Each row has a name. After each piece below comes the name of the row it's from, unless a question asks for something else. Each question is about the rows just above it. Places in a row count from 0.

Columns, left to right: N L G D F M T V H
Y: [ 42.7 -70.8  28.9 -50.2   2.6 -26.7   2.6  23.3 -36.1]
E: [ 84.5  -3.4 -14.7 -18.1  33.0 -13.5  33.0  12.8 -14.5]
U: [ 23.7   4.0 -43.3  64.4  18.0   2.1  18.0   7.9 -26.3]
P: [-18.0 -47.0 -18.0  14.4 -47.0 -46.7  14.5  14.4 -47.0]
Where do [ 84.5  -3.4 -14.7 -18.1  33.0 -13.5  33.0  12.8 -14.5] appear? : E
Times [-18.0] occurs in P: : 2
Count of [14.4] in P: : 2

Columns, left to right: Gupev bunu Zaz busa Pivi Gagi
C: [-12.0 -19.9  41.7 -33.9 -86.9 -33.5]
Q: [ 43.5  50.5  -2.2  -1.8  -4.8 -48.6]
S: [ 13.4  26.0  -3.0  -1.8  -4.8 -48.6]
B: [ 13.4  26.0  -3.0  21.4 -30.3 -39.8]
A: [-43.3  77.1  45.4  17.6   4.6 -25.4]
J: [-43.3  77.1  35.8  17.6   4.6 -25.4]
Which column holds [41.7 -2.2 -3.0 -3.0 45.4] top down? : Zaz
Which column holds [-3.0 45.4 35.8] top down? : Zaz

Columns, left to right: febe dadoz Rizez Vubet Vazar Keges
W: [-19.3  14.5  14.4 -18.7  -0.2  46.4]
R: [-19.3  43.1  14.4 -18.7 -19.6  20.1]
K: [ 43.2  43.2  14.4 -18.7  43.2  14.4]
How many times does K hold [14.5]? : 0
Times [43.2] occurs in K: : 3

Columns, left to right: dof dulu bora viku dezi petog kup Nazek bamed Geru
funet: [-16.1  21.9 -54.6 -17.6  15.7  29.2  29.2  29.2 -10.4  29.2]
Pafu: [  1.5 -13.3  31.8   9.3  -5.3   2.9  21.5 -12.5  10.4  12.4]
dako: [-65.7   1.7  27.7  -8.2  32.2 -60.4 -48.4  51.1  28.9   0.2]
Tovo: [ 26.0   7.4 -32.8  -9.2 -14.0  21.1  -6.6 -13.9 -22.9 -12.2]
Keza: [-4.6 -2.3  5.8 -2.3 -4.9  6.8 -8.5 -6.7  0.0 -8.5]
razi: [-83.7  15.5 -56.4  -7.7  41.5 -64.1 -71.6  71.7  24.1 -20.4]
padar: [-34.4  -2.3  -4.9   7.0   1.2  -4.7  -2.3   5.8   5.9  -3.6]
keva: [-23.1   5.1 -63.3  -4.2   5.6  -8.1 -29.5  14.9   0.7 -17.8]
girok: [ 24.0   2.5   8.5  -1.0  -7.1  16.3  14.5 -13.6 -10.4   2.6]
[ 14.9 -13.6] is in which column, read top down? : Nazek
Where does [ 5.8 -2.3 -4.9  6.8] start? Give its row and place. : Keza, 2
Which column holds this, read top down? [-10.4  10.4] : bamed
[-4.7 -2.3  5.8] begins in row and place : padar, 5
Count of [29.2] in funet: : 4
[-56.4  -7.7  41.5 -64.1 -71.6  71.7  24.1] begins in row and place : razi, 2

Columns, left to right: Vaz Kifor gepob dibe
pob: [ 15.2 -27.6  24.6 -74.9]
Tam: [ 78.2  27.3 -24.3  75.0]
Dab: [-33.1   1.3 -25.5  -3.9]
posuk: [-11.4 -80.1  25.4  74.6]
fasi: [-11.4 -80.1 -25.5  -3.9]
bod: [-79.0 -18.8   1.1  23.4]
ropi: [-14.3  27.3 -24.3  75.0]
devaz: [ 14.7 -27.5  23.8 -74.9]
savul: [ 54.9 -33.4   1.3  55.7]
rer: [-54.4  33.8  -1.4 -56.2]
find: [-33.1   1.3 -25.5  -3.9] : Dab
Where does [-33.4   1.3] start? Give its row and place. : savul, 1

Columns, left to right: Gufa ziz tiru pena
zal: [-10.4  34.0   4.4   4.4]
Zumo: [ 45.4 -19.0 -81.2  21.1]
Fone: [-28.8  39.6 -13.3   5.2]
nem: [ 48.9  48.9  48.9 -24.6]
muf: [ 30.1 -11.1 -10.1  16.7]
loba: [-59.7  16.9   3.2  73.3]
nug: [  3.2 -59.7  16.9 -10.0]
gef: [-8.0 14.1 21.0 22.1]
[-59.7  16.9   3.2] begins in row and place : loba, 0
Count of [4.3] in zal: : 0
Count of [48.9] in nem: : 3
[ 34.0 -19.0  39.6  48.9 -11.1  16.9] is in which column, read top down? : ziz
Where does [16.9  3.2 73.3] start? Give its row and place. : loba, 1

Columns, left to right: dila Siber bevi gasal Pag tidu nev
rovol: [ 37.2  23.2 -92.5  -3.4  10.4  35.7  37.9]
tudu: [ 45.5   8.3 -62.0  -8.8  -7.6 -20.5  34.0]
doz: [ 18.2 -46.1 -89.0   8.4 -25.4 -31.6 -49.1]
lagiz: [ 21.5 -46.9 -92.5   2.6 -44.6 -67.7 -25.7]
kiku: [17.2 17.2 37.3 17.2 27.0 37.3 37.3]
puf: [ 18.2 -31.6 -89.0  18.2 -31.6 -31.6  18.2]
zofu: [ 40.2  -9.8 -24.4  -8.6 -59.7  -5.2 -44.9]
Count of [-31.6] in puf: : 3
How many times does kiku hold [37.3]? : 3
Which column holds [-31.6 -67.7] top down? : tidu

Columns, left to right: fateb Bafi noz Dasin Roneg
Fozus: [ 76.7  30.3   4.8 -40.5   3.6]
Fep: [76.7 30.3  4.8 -0.3 32.0]
sona: [ 41.3   6.3  56.5 -22.6  32.0]
donu: [ 85.2  39.7  21.6 -30.9  14.5]
Dored: [76.7 30.3  4.8 -0.3  0.1]
faba: [ 35.9  56.5 -22.6   6.3  32.0]
Which column holds this, read top down? [-22.6 -30.9] : Dasin
[ 21.6 -30.9] begins in row and place : donu, 2
Where does [  6.3  56.5 -22.6  32.0] start? Give its row and place. : sona, 1

Columns, left to right: der zim boba kez
Movov: [-16.3   4.4  30.0 -30.8]
nivo: [-65.8 -26.0 -23.0 -22.2]
nerof: [ 50.8 -33.8   6.2  -3.7]
Gopuf: [-65.6 -27.0 -23.1 -22.2]
zubu: [-52.0 -23.6 -29.4 -16.2]
zifi: [-56.7 -23.0 -27.0 -17.5]
dufu: [ 88.0 -13.7 -13.1  22.9]
serem: [-33.8   6.1  30.0 -22.4]
mone: [-64.4 -23.6 -23.2 -20.3]
Row and place where [-23.0 -27.0 -17.5] starts: : zifi, 1
[-23.1 -22.2] begins in row and place : Gopuf, 2
find: [-16.3   4.4  30.0] : Movov
find: [  6.1  30.0 -22.4] : serem
[-33.8   6.2] begins in row and place : nerof, 1
[-13.1  30.0 -23.2] is in which column, read top down? : boba

